The rows lie along a hidden order. The number after each row says roughly how far along it the row is, from 0 to 15. A new part has a new order.
In the rows, 100 means zero.
[71,80,67,106,122,113,99,104,123,92,156,101,93,114,68,89,80,96,105,108,104] -> 2
[71,99,82,123,108,107,99,101,123,100,138,101,99,103,87,98,92,88,102,101,102] -> 6
[78,83,77,105,107,108,94,113,126,91,136,96,93,99,68,88,96,94,99,104,110] -> 7
[84,76,94,90,104,119,100,107,122,48,142,99,90,97,75,88,106,90,83,107,110] -> 8
[65,76,114,90,106,75,90,86,116,52,114,88,100,93,69,91,118,69,77,86,112] -> 6
[61,86,73,121,107,107,96,109,129,88,142,105,92,94,81,92,95,84,95,99,111] -> 7
[87,66,50,87,95,117,96,144,140,93,120,98,82,85,66,83,92,105,127,113,125] -> 12
[53,73,108,91,118,85,78,96,108,58,155,87,109,105,44,89,112,70,91,99,90] -> 5
[76,57,96,73,103,97,101,104,116,62,133,92,101,103,37,86,112,94,85,109,102] -> 8
[92,81,89,94,115,115,116,83,96,92,129,115,96,121,102,95,89,110,92,120,86] -> 3
[83,77,111,96,97,102,111,94,97,71,131,117,101,80,80,103,122,94,88,107,108] -> 14
[67,87,87,109,113,100,86,111,109,74,135,104,94,79,48,95,115,77,92,101,107] -> 12
[80,89,67,105,129,116,88,103,107,91,172,100,87,123,71,93,82,91,112,122,88] -> 3
[76,80,75,105,95,106,100,100,124,98,120,100,95,108,79,88,84,95,88,98,113] -> 1
[44,99,65,149,106,88,69,149,128,86,129,92,78,70,50,91,116,68,114,80,139] -> 15
[97,82,56,87,97,113,95,133,129,107,119,101,83,74,78,90,95,103,125,112,122] -> 13
[44,121,49,165,162,118,73,109,114,126,200,100,91,141,61,104,62,81,130,113,80] -> 1
[84,92,68,117,107,101,89,140,127,102,114,104,86,74,72,94,97,102,127,100,131] -> 14
[90,84,47,102,105,110,91,129,121,107,120,100,92,87,63,90,93,100,119,106,117] -> 11
[70,117,76,147,103,96,87,135,119,107,99,108,90,82,79,100,92,83,124,91,127] -> 14
[103,73,53,78,101,121,89,132,124,96,141,94,83,95,70,86,92,93,123,121,112] -> 8
[78,85,83,111,110,103,88,104,112,90,131,106,92,81,62,96,108,91,95,104,114] -> 11
[82,91,71,123,111,104,89,133,122,106,117,109,90,84,68,95,96,100,121,104,118] -> 13
[52,130,74,181,134,102,95,118,110,127,103,114,88,93,93,106,79,91,121,89,119] -> 10
[37,64,92,84,111,89,76,100,128,49,181,77,100,102,33,77,110,63,89,97,102] -> 2
[70,108,70,136,114,102,83,132,127,112,114,100,86,86,71,97,87,83,116,93,121] -> 10
[67,69,82,93,112,102,93,95,127,76,139,91,95,114,70,84,88,86,89,102,103] -> 1
[41,97,90,142,117,97,90,112,114,85,141,109,101,95,61,98,107,77,94,90,111] -> 9
[61,77,109,101,112,90,97,93,104,57,133,105,108,99,79,99,116,83,82,105,89] -> 12
[70,70,105,93,112,97,98,91,108,61,142,110,102,97,62,96,118,88,85,113,94] -> 11
[97,51,50,69,99,115,86,134,137,93,173,86,80,87,51,74,89,97,121,109,127] -> 6
[74,94,68,122,111,116,104,125,121,116,102,114,83,94,91,100,83,108,119,102,123] -> 10
[82,87,84,107,88,101,105,118,134,103,79,110,91,69,83,93,92,97,99,89,129] -> 10
[62,64,46,111,116,109,93,108,127,102,156,99,82,104,42,81,84,102,115,106,115] -> 0
[85,67,73,78,112,106,97,112,126,87,132,92,84,99,68,84,89,107,111,110,104] -> 2
[77,112,99,153,104,112,99,111,101,110,114,116,97,87,91,110,99,96,99,99,113] -> 14
[76,72,77,99,121,103,87,115,130,71,145,83,88,110,56,84,96,90,106,102,108] -> 4
